Below is a small trained network, with its code and all its weights. Each question gives an input and a class and asks what happens when units are switched off, that is, made to give their printed mean instead of their output.

import numpy as np


def w(rows, s, z=0):
    codes = np.array(rows[::2]) - 128.0
    scale = np.full(codes.shape[1], s)
    scale[-1] = z or s
    return codes * scale


def f(y):
    return np.maximum(y, 0)


def log_softmax(a):
    a = a - a.max(-1, keepdims=True)
    return a - np.log(np.exp(a).sum(-1, keepdims=True))


def net(x, mask):
    res = np.array(x, float).reshape(1, 2) / 4 @ E
    y = f(res @ A[0][:, :-1].T + A[0][:, -1])
    res = res + np.where(mask, y, B[0][:, -1]) @ B[0][:, :-1]
    return log_softmax(res[-1] @ U[:, :-1].T + U[:, -1])


A, B = {}, {}
E = w([
[96,2,135,126,63,131,117,32,153,132,128],'x0',
[151,112,84,126,247,1,139,91,214,127,142],'x1',
],0.0077)
A[0] = w([
[135,229,125,128,185,117,131,170,124,127,127,114],'N0',
[131,135,131,123,92,169,120,151,111,134,128,82],'N1',
[131,117,128,117,169,103,126,134,124,138,129,82],'N2',
[122,100,124,124,151,94,126,103,151,128,131,76],'N3',
[131,116,119,131,182,76,133,108,149,126,136,145],'N4',
[136,146,124,128,179,94,133,123,143,121,128,72],'N5',
[129,130,126,130,130,128,130,132,127,126,129,247],'N6',
[135,210,127,128,161,128,131,167,128,124,123,65],'N7',
[130,5,125,131,96,118,130,69,149,125,122,83],'N8',
[125,144,131,136,70,196,140,144,108,119,126,87],'N9',
[127,112,131,134,185,88,131,127,148,125,119,108],'N10',
[132,141,119,130,118,134,122,125,148,132,120,117],'N11',
],0.023,0.013)
B[0] = w([
[109,91,139,110,143,117,135,142,114,129,171,222],'N0',
[138,168,112,129,112,107,122,149,116,127,139,175],'N1',
[130,152,112,127,112,117,137,142,115,121,140,156],'N2',
[128,155,119,139,88,111,125,148,111,121,157,177],'N3',
[138,151,125,129,107,140,107,125,129,129,87,229],'N4',
[136,163,120,138,97,111,110,151,114,127,145,177],'N5',
[146,79,147,82,180,177,85,80,183,160,4,213],'N6',
[114,101,136,129,126,112,139,138,109,123,183,184],'N7',
[108,91,142,108,151,110,135,155,104,130,190,249],'N8',
[137,168,113,129,86,114,109,142,118,131,125,208],'N9',
[137,160,116,129,107,129,131,130,123,137,123,198],'N10',
[134,124,123,125,126,136,133,117,123,126,128,128],'N11',
],0.043,0.018)
U = w([
[75,49,160,95,161,103,135,156,100,141,204,96],'0',
[166,246,71,131,53,112,100,149,115,140,105,99],'1',
[144,70,154,110,194,197,118,77,197,154,31,253],'2',
[144,131,114,155,129,133,183,102,122,115,141,92],'3',
[112,142,117,152,124,125,163,134,140,110,145,101],'4',
[132,128,122,147,137,137,154,113,143,109,149,90],'5',
[118,133,116,169,157,130,153,111,137,124,127,88],'6',
],0.012,0.0072)

Each question gives the input, the list of numbers given to net, and the class t.
The units are the neurons (one row each of A and B). Each row of codes is followed by its name. A weight is (code - 128) times the scale printed after its matrix; where a second scale follows, it is the last column's (A, B and U).
mask holds one flag per neuron, in row order. A switched-off neuron (its flag False) gives its mean, the last column of its row in B, instead of its output. The means were averaged over made-up inputs and are rounded, as every weight is.
A unit's drop is (log p(t) with every unit on - log p(t) with that unit switched off) / (log p(t) with every unit on - log p(t) with every unit switched off).
The circuit of an input: a set's keep is (log p(t) with only the set's units on - log p(t) with every unit switched off) / (log p(t) with every unit on - log p(t) with every unit switched off). Starting from all 12 units, units are removed one at a time, each time the one whose removal leaves the highest keep (on an exact tie, the one counted first), for as long as the keep stays at least 0.8.
circuit, biggest first: the units of the circuit, biggest drop first
most important unit: the unit with the biggest drop
top k neurons: the k neurons with the biggest drops, biggest first
drop when u is switched off: that unit's drop, to one decimal
input [3,-1], class 2: most important unit => N0
input [-3,3], class 2: circuit, biggest first => [N8; N9]
input [-4,-4], class 0: top 2 neurons => [N4; N0]
input [7,8], class 1: top 4 neurons => [N4; N10; N0; N3]
input [6,-7], class 1: top 4 neurons => [N9; N0; N1; N7]
input [-6,-5], class 0: top 2 neurons => [N0; N7]
input [3,2], class 2: top 2 neurons => [N0; N7]
input [5,-8], class 1: drop when N9 is switched off => 3.8
input [-5,7], class 1: drop when N5 is switched off => 0.5
input [0,1], class 2: drop when N8 is switched off => 0.0
